[120  98  67 103 110  93  67 147 108 140 155 116  80  67 144  75 109 102
  67  91  79  90 131 131 163 110 140 133 104 154 165 179 143 106 159 147
 143 151  84  67 133  74 132 138  74 187 119 113  86 141 110 112 113 157
  98 113  76 124] -> Z_128
[ 90 154 110 127 106 104 143 128 189 139 149 121 165 111 126 137 157 124
 156 149 141 151 124 188  78 179  88 104 125 123  95  85  90 172 142 113
 120 116 134 106  92 110 116 107 217  64 152 112 141 140 127  83 123 100
 140 152 148 124] -> Z_96
[142 154 110 127 106 104 143 128 189 139 149 121 165 111 126 137 157 124
 156 149 141 151 124 188 126 179  88 104 125 123  95  85  90 172 142 113
 120 116 134 106  92 151 108 107 217  64 152 112 188 146 104 135 163 146
 138 132  87  95] -> Z_209
[ 90 154 110 127 106 104 143 128 189 139 149 121 165 111 126 137 157 124
 156 149 141 151 124 188  78 179  88 104 125 123  95  85  90 172 142 113
 120 116 134 106  92 151 116 107 217  60 152 112 141 140 127  83 132 100
 140 152 148 124] -> Z_487
all Z_96: [90]  1 33
all Z_128: [109]  17
all Z_209: [142]  1 35
all Z_96: [127]  4 51
all Z_128: [67]  3 7 14 19 40

[138 136 136 135 136 130 137 139 111 127 135 120 117 120 135 124 131 126
 119 123 134 127 117 119 117 113 135 116 114 118 116 112 119 116 128 118
 121 116 137 137 119 116 126 141 120 113 138 115 126 136 126  63 119 120
 139 112]  Z_487
[149 150 136 146 149 148 152 151 109 107 148 107 105 139 149 139 110 139
 106 109 150 146 111 106 110 106 149 107 106 111 108 106 104 106 112 113
 108 105 141 132 134 106 144 150 108 116 150 108 110 150 144 146 110 141
 145 115]  Z_128
[ 61  61 127  61  62  58  60  70 175 198  62 196  62 121  56  62 184  62
 200 199  71  70 170 194 186 187  58 197 183 197 192 177 193 181 200 190
 195 195  94 120  76 191  88  68 197 121  64 194 193  62  57  62 186  70
  93 137]  Z_628
[110 105 143 111 104  99 106 106 123 144 105 151 146  91 108 100 162 115
 148 152  97  92 149 152 151 141 104 139 145 137 141 138 152 148 153 132
 153 146 108 206 117 147  91 115 151 105 108 131 152 103 101 118 148 100
 109 126]  Z_142
[ 58  53 148  70  52  70  55  51 185 133  58 202 205  93  59  88 172 103
 208 199  56 208 205 203 206 209  59 200 209 172 205 208 204 208 180 170
 196 208  53  56 126 208 205  55 202 143  49 198 174  55  81  63 209 106
  53 180]  Z_690
[172 167 146 173 167 163 162 168  85  94 169  90  87 145 168 149 113 155
  89  95 158 149  98  90  94  88 168  85  98  93  85  89  98  91  99  86
  89  89 155 154 141  90 141 173  91 127 165  88  90 168 156 171  95 140
 160  96]  Z_986
[219 221 122 214 221 218 219 216  70  57 222  40  41 193 221 205  63 195
  39  40 214 207  58  41  46  47 222  43  50  56  44  55  44  49  47  61
  42  41 196 168 172  42 193 214 140 140 219  50  52 221 212 214  46 189
 198  97]  Z_984
[181 176 141 180 176 145 148 175 129  94 178  84  81 148 177 158 113 162
  82  87 164 154 109  84  87  82 177  78  91  86  77  84  93  87  94  80
  84  82 164 161 145  83 144 180  84 131 175  81  88 176 164 182  87 143
 167  96]  Z_96
[152 151 130 107 151 148 149 150 141 109 152 106 105 138 105 144 118 146
 105 106 146 141 111 107 108 106 151 103 110 110 103 107 109 108 109 107
 107 105 144 139 140 106 137 152 106 127 151 103 109 151 147 141 105 138
 146 115]  Z_494
[121 117 144 127 117 129 120 112 138 116 121 140 141 130 124 136 127 145
 137 137 115 127 154 141 147 147 122 137 149 122 143 150 141 149 126 124
 137 142 101 102 153 145 118 116 139 138 114 137 124 119 135 123 149 144
 103 153]  Z_969
[181 176 141 180 176 170 170 175  81  94 178  84  81 148 177 158 113 162
  82  87 164 154  92  84  87  82 177  78  91  86  77  84  93  87  94  80
  84  82 164 161 145  83 144 180  84 131 175  81  88 176 164 182  87 143
 167  96]  Z_905
all Z_628: [62]  5 11 13 16 18 50 52
all Z_487: [134]  21
all Z_494: [105]  13 15 19 38 53
all Z_690: [208]  19 22 32 34 38 42
all Z_690: [205]  13 23 31 43
all Z_494: [141]  9 22 52

[135 126 121 119 134 123 124 124 161 134  86 131 129 124 119 130 138 134
 135  64 119 126 141 128 116  94 125 114 129 143 137 120 131 116 116 113
 158 124 117 117 193 112 129  78 130 157] = Z_984
[130 124 131 128 143 125 122 130 134 145 103 126 123 121 123 131 123 129
 129  56 119 128 132 126 117 124 132 110 192 141 154 125 146 123 128 122
 136 121 118 123 196 102 127  92 136 143] = Z_209
[129 124 130 125 139 126 128 129 135 141 103 127 123 122 123 129 128 131
 132  76 120 125 130 125 120 121 128 119 124 137 151 125 137 128 126 119
 139 124 119 122 170 111 127 111 132 142] = Z_128
[127 129 133 123 138 129 134 129 128 128 109 126 121 122 125 128 128 131
 132 128 136 123 126 123 123 127 127 128 123 128 153 116 132 135 127 117
 136 126 119 128 112 116 128 135 129 136] = Z_690
[123 122 140 135 148 129 126 136 106 139 125 122 118 119 128 130 112 124
 124  74 122 128 121 124 122 155 136 116 127 137 139 124 132 123 123 119
 143 125 121 122 167 116 128 102 130 144] = Z_487
[129 124 130 125 139 126 128 129 135 141 123 127 123 122 123 129 112 131
 132  76 120 128 130 125 120 121 128 119 124 137 151 125 137 128 126 119
 139 124 119 122 170 111 127 111 137 142] = Z_142
[135 126 121 119 134 124 124 124 161 145  86 131 129 124 119 130 138 134
 135  42 193 126 141 128 117  94 125 114 129 139 137 120 127 116 116 113
 158 124 110 117 193 112 129  78 130 157] = Z_628
[121 119 145 129 153 131 136 135 102 141 111 120 112 114 127 128 115 128
 130  66 116 122 116 119 121 156 133 125 116 133 186 131 149 148 137 118
 121 121 114 124 153 101 122 156 135 127] = Z_96
all Z_690: [128]  9 10 16 17 20 28 30 40 43
all Z_142: [111]  42 44
all Z_628: [193]  21 41
all Z_96: [148]  34
all Z_984: [124]  7 8 14 38

[131 161  91 130 131 166 153 132 117 134 154 120 201 131  88] -> Z_628
[ 70 103  89  73 103 187 144 200 197 135 129 106 200 165 200] -> Z_96
[ 70 161 153 122 131 129  70  70 130 134 125 130 117 131 130] -> Z_984
all Z_96: [200]  8 13 15
all Z_628: [131]  1 5 14
all Z_984: [131]  5 14
all Z_984: [153]  3
all Z_984: [70]  1 7 8
all Z_984: [130]  9 12 15
all Z_628: [120]  12

[147 145 131 126 170 155 126  98 129 114  91 126 138  91  98 129 126  91
 126  91 101 134 116 126] -> Z_628
[172 198 172 140 172 172 135 130  99 115 118 146 119 118 135 130 130  90
 130  80 118 135  84 118] -> Z_986
[147 145 131 107 144 155 145  98  76 114 112 126 138 125  98 129 141 106
 149  92 101 134 116 141] -> Z_690
all Z_986: [118]  11 14 21 24
all Z_628: [91]  11 14 18 20
all Z_690: [141]  17 24
all Z_986: [130]  8 16 17 19
all Z_986: [140]  4
all Z_690: [116]  23

[143 138 110 134 125 147 139 133 166 135 123 156 147 139 113  98 183 128
 100 107  91 110 143  89  87 116 123 133 134 128 157 134 109  93 167 138
 126 120] = Z_96
[128  98 145 146 142 131 132 134 178 138 159 155 126 121 126  96  53 140
 134 128 101 124 149 142 126 126 123 126 124 139 100 148 107 126 174 109
 120 139] = Z_905
[118 121 116 135 114 117 125 141  73 106 124 135 122 110 132 134 128 124
 174 134 129 128 101 170 137 144 139 142  79 147 170 119 147  85  82 121
 116 133] = Z_487
[103  88 112 162 133 139 136 137 174 137 111 151 113 145 111 143 139 101
 118 119 163 139 139 172 158 145 139 128 122 126 105 134 139 183 141 122
 130 119] = Z_628
[151 151 146 130  49 119 141 129 147 135 156 102 121 140 122 139 109 111
 100 128 120 139 157  79 138 129 127 128  92 139  99 112 110  92 130 126
 121 134] = Z_128
[141 152 141 115 162 130 122 127 167 110 128 161 119 135 112 140 130 141
 114 129 147 144 156 132 132 141 119 135 176 114 155 134 122  80 119 119
 149 120] = Z_494
all Z_494: [141]  1 3 18 26
all Z_628: [139]  6 17 22 23 27 33
all Z_905: [126]  13 15 25 26 28 34
all Z_494: [122]  7 33
all Z_487: [147]  30 33

[145 125 131  93  78 155 128 148  90  86  86  87  87  68 168 113  81] -> Z_969
[ 39 126  58 169 118  89  55  39  83  90 100 116 133 147  99 174 150] -> Z_984
[153  93 174 103  97  70 174 110 145 135  74 102 167 152 179  96 152] -> Z_690
[101 175 126 173 168  90 103 169  90  90 115  90 126 175 103 169 103] -> Z_209
[ 76 125  58 171 133 164  56 117 141 140  98 132 127 129 163 172 143] -> Z_628
[145 145 195 155 142 105 162 108  47 145  88 147 150 118 109 159 145] -> Z_986
[153  93 174 103  97  70 174 110 145 135 195  88 101 110  84  97 112] -> Z_905
all Z_209: [101]  1
all Z_209: [126]  3 13
all Z_986: [145]  1 2 10 17
all Z_209: [103]  7 15 17
all Z_905: [174]  3 7

[ 93 152 105 172 162 165 109 108  85 143 161 140 120 114  89 190 135  45
 139 150 184  87 110  87 124 125 164  99 117  69  80 176 162 105  99 149
 111 120  85 120 167 144 103 150 126 144 150 186 111 106 117 115 160 112
 101 165 132  76 165 188  93]  Z_628
[108 139 120 149 148 155 115 112 106 141 146 130 126 119 103 190 129  82
 149 145 159 103 118 105 126 124 147 117 120  95 101 157 151 114 113 145
 121 121 109 120 151 140 111 120 126 139 136 160 116 116 120 123 146 121
 116 149 129  96 123 151 102]  Z_487
[121 140 124 145 130 119 126 141 124 121 125 145 125 130 131 190 137 114
 120 125 133 127 131 119 123 133 131 110 136 133 124 121 125 129 123 123
 118 131 115 135 128 130 129 126 118 128 131 121 134 134 136 118 128 132
 116 130 126 128 129 149 149]  Z_142
[100 169  96 180 138 112 114 162 105 117 135 174 109 122 130 190 153  75
 127 109 165 117 130  94 124 140 152  74 153 109  98 134 132 115 106 110
  99 139  86 147 150 141 122 123 107 130 139 130 133 134 153  94 130 115
  87 147 130 122 121 202 171]  Z_905
[113 153 113 159 132 114 122 149 118 119 128 156 118 128 129 190 143  99
 131 117 147 124 131 109 122 136 140  95 142 123 114 126 127 124 117 117
 110 134 102 141 136 134 128 127 114 127 135 130 134 134 142 108 129 126
 104 135 128 126 126 171 160]  Z_209
[127 129 136 130 134 137 127 119 128 130 127 126 130 130 123 190 125 121
 121 137 128 125 131 127 125 129 126 131 123 129 128 129 129 130 128 136
 129 124 130 124 127 129 127 125 125 132 129 126 128 130 123 130 133 134
 128 129 126 121 129 127 121]  Z_128
all Z_905: [130]  15 23 46 48 53 57
all Z_209: [128]  11 14 43 57
all Z_628: [150]  20 44 47

[ 82 102  82  82 129 127] : Z_209
[ 89 103 171  75  71 126] : Z_986
[128  46  46 128 128  46] : Z_690
[128  46  46  82  46 111] : Z_628
all Z_209: [82]  1 3 4
all Z_209: [102]  2
all Z_690: [128]  1 4 5
all Z_628: [46]  2 3 5
all Z_690: [46]  2 3 6

[216  21 120  77 166 119 107] -> Z_487
[166 166 120 166 165 166 165] -> Z_209
[143 114 163  99  60 123 143] -> Z_494
[216  22 165  22 166 119 107] -> Z_969
all Z_969: [22]  2 4
all Z_209: [165]  5 7
all Z_209: [166]  1 2 4 6
all Z_494: [163]  3

[129  65 147 116 160 104  50 147 139 167 141 200  80 138 120  62 133 202
 162 172 111] = Z_986
[128  76 170 129 127  65 103  68 166 178  56 152  82 128  92  56 158 123
  99 128 196] = Z_142
[153 145 112 180 109 152  32 129 108 149  82 112  84 144  80 178 105 134
  64 131  67] = Z_128
[102 144  80 111 161 185 158 222  77 100 126 154 143 137  72 183 113 134
  71 112  68] = Z_969
[104 127 113  85 148 174 143 225  99  86 104 174 169 125  97  38 175 167
 130 144 153] = Z_494
[129  65 199 116 200 104  50 147 139 161 149 200 120 138 120  62 120 202
 162 172 111] = Z_628
[ 99  92 196  70  99  85 181 108 173 112  57 157 173 133  85 175 120 139
 131  36 102] = Z_690
[181  99 110 178 127 139  29 104 127 144  69  99  98 106  92  60 154 110
  98 135 201] = Z_984
all Z_628: [200]  5 12
all Z_142: [56]  11 16
all Z_986: [202]  18
all Z_128: [152]  6
all Z_969: [100]  10
all Z_984: [110]  3 18

[128 146 151 150 160 158 166] = Z_128
[139 179 183 175 152 150 167] = Z_209
[125 153 154 164  85  91 103] = Z_984
[128  71  72  89 140 145 108] = Z_628
[107 107 107 107 159 107 128] = Z_96
[140 139 142 131 146 142 142] = Z_487
[238 139 134 106 120  97 161] = Z_986
[144 184 187 170 184 119 140] = Z_969
[ 57 126 134 171 137 153 176] = Z_690
all Z_96: [107]  1 2 3 4 6
all Z_128: [151]  3
all Z_969: [144]  1

[ 63 127 137 158 155]  Z_128
[193 196  38  55  74]  Z_628
[220  72 161  72 143]  Z_969
[205 115  76  58 153]  Z_142
[126 190 122 183 109]  Z_487
[127  75  63  71 139]  Z_905
all Z_969: [72]  2 4
all Z_142: [76]  3

[157 155 191 187]  Z_487
[ 79 172  80  93]  Z_690
[129 129  81  94]  Z_984
[190  86 176 148]  Z_128
[112 115 114 115]  Z_96
[134 137 137 137]  Z_905
[157 136 191 187]  Z_494
[ 66 208 115 134]  Z_628
all Z_984: [94]  4
all Z_96: [114]  3
all Z_905: [137]  2 3 4
all Z_628: [115]  3

[131 126 131 126 126 131]  Z_142
[101 146  22 146  90  22]  Z_96
[123 123  21 195 105 132]  Z_984
all Z_142: [131]  1 3 6
all Z_984: [123]  1 2
all Z_96: [22]  3 6
all Z_142: [126]  2 4 5
all Z_984: [105]  5

[138 115 165  91 128 150 141 225 156 110 140 165 167 170 170 225 149 107
  78 156  84 115 200 134 153 112 142 195 148 156 123  85 134 104 155 109
 155  98 170 157 154] : Z_905
[137  54 115 100 119 156 117 128 179  93 106  99 184 145 166 145 114 185
 110 124 126  29 121 139 213  93  93 171 157 124 150 216  88 180 156 172
 145  40 121 144 123] : Z_487
[142 161 104  90  81 123  93 148 160 116 106 104 139 170 134 130 164 172
 150 141 174  84 120 133 104 159 122 139 194 135 136 178  76 196 117 172
 146  50 176 132 123] : Z_494
[ 80  66  44 128 125 213 153 149 149 192 189 204 128 155 140  84 198  48
 127 130  98 219 163 136 129 182 194 114 179  48 101 173 106 124 120 157
 132 105 104 112  99] : Z_986
[ 80  66  44 195 125 213 101 148 149 192  80 204 128 155 140  84 198  48
 127 130 109 219 163 136 129 128 194 114 179  48 101 173 106 219 120 157
 132 105 104 112  99] : Z_96
[101 212 115 103  85 103  87 118 182 154 141 132 139 169 120 108 100 184
 103 102 170 109  33 112 200 131 105 188  58 100 138 169  95 116 111 106
  77 170 164  62  78] : Z_209
[109 103 156 168 162 178 170 147  98 164 146 172 108 165 136 132 126  92
 157  99  87 121  98  78 123 163 128 150 134 107 184 146 103 146 144 143
 172 140 126 149 126] : Z_128
[130 165 177 141 112 155 104 131  73 197 165 108 147 126 104 169 118 137
 121 139 113 149 175 160 111 133  94 143 114 166 132 176 117  75 122 169
  70 138 166 115 178] : Z_969
[106 148 124 151 104 142 143 151  55 135 106 157  85  51  65 124  60  40
 154 125 135 118  55 105 186  93 161  75 135 146 116  35 121 123 152 135
 134 152 117 135  97] : Z_628
[ 42 181  98 151 152 136 125 111 116 120  59 164 181  44 144 177 133 162
 168 183 150 154  58  94 198  85 158 198 115 127 111 124 140 219  84  79
 100 175 111 145 143] : Z_690
[179  91 149 101 177 117  58 126 103 140 202 144 127  91 119 195 145 153
 105  78  89 102  71 139 101 131 105 160 124 157 141  92  84  72 120 166
 134 110 189 117 159] : Z_142
[137  54 115  93 119 156 117 128 179  93 106  99 184 145 166 142 114 185
 110 124 126  29 121 139 213  93  93 171 157 124 150 216  88 180 156 172
 145 126 121 144 123] : Z_984
all Z_905: [225]  8 16
all Z_905: [195]  28
all Z_128: [146]  11 32 34
all Z_628: [135]  10 21 29 36 40
all Z_690: [79]  36
all Z_96: [101]  7 31

[127 102 137  92 133 123  89  28] : Z_969
[136 136  89  70 170 119 119  88] : Z_628
[127 135 116 116  95  95  89  88] : Z_494
[127  62 101  91 133 123  50  62] : Z_96
[ 64 110  66  42 157 165 118 121] : Z_128
[137 148  76 137  76 169  89  88] : Z_986
[127 110 116 147 117 136 160 129] : Z_905
[127 110 110 166 133 109  88  88] : Z_209
all Z_209: [166]  4
all Z_494: [95]  5 6
all Z_986: [137]  1 4
all Z_628: [119]  6 7
all Z_209: [88]  7 8
all Z_969: [28]  8

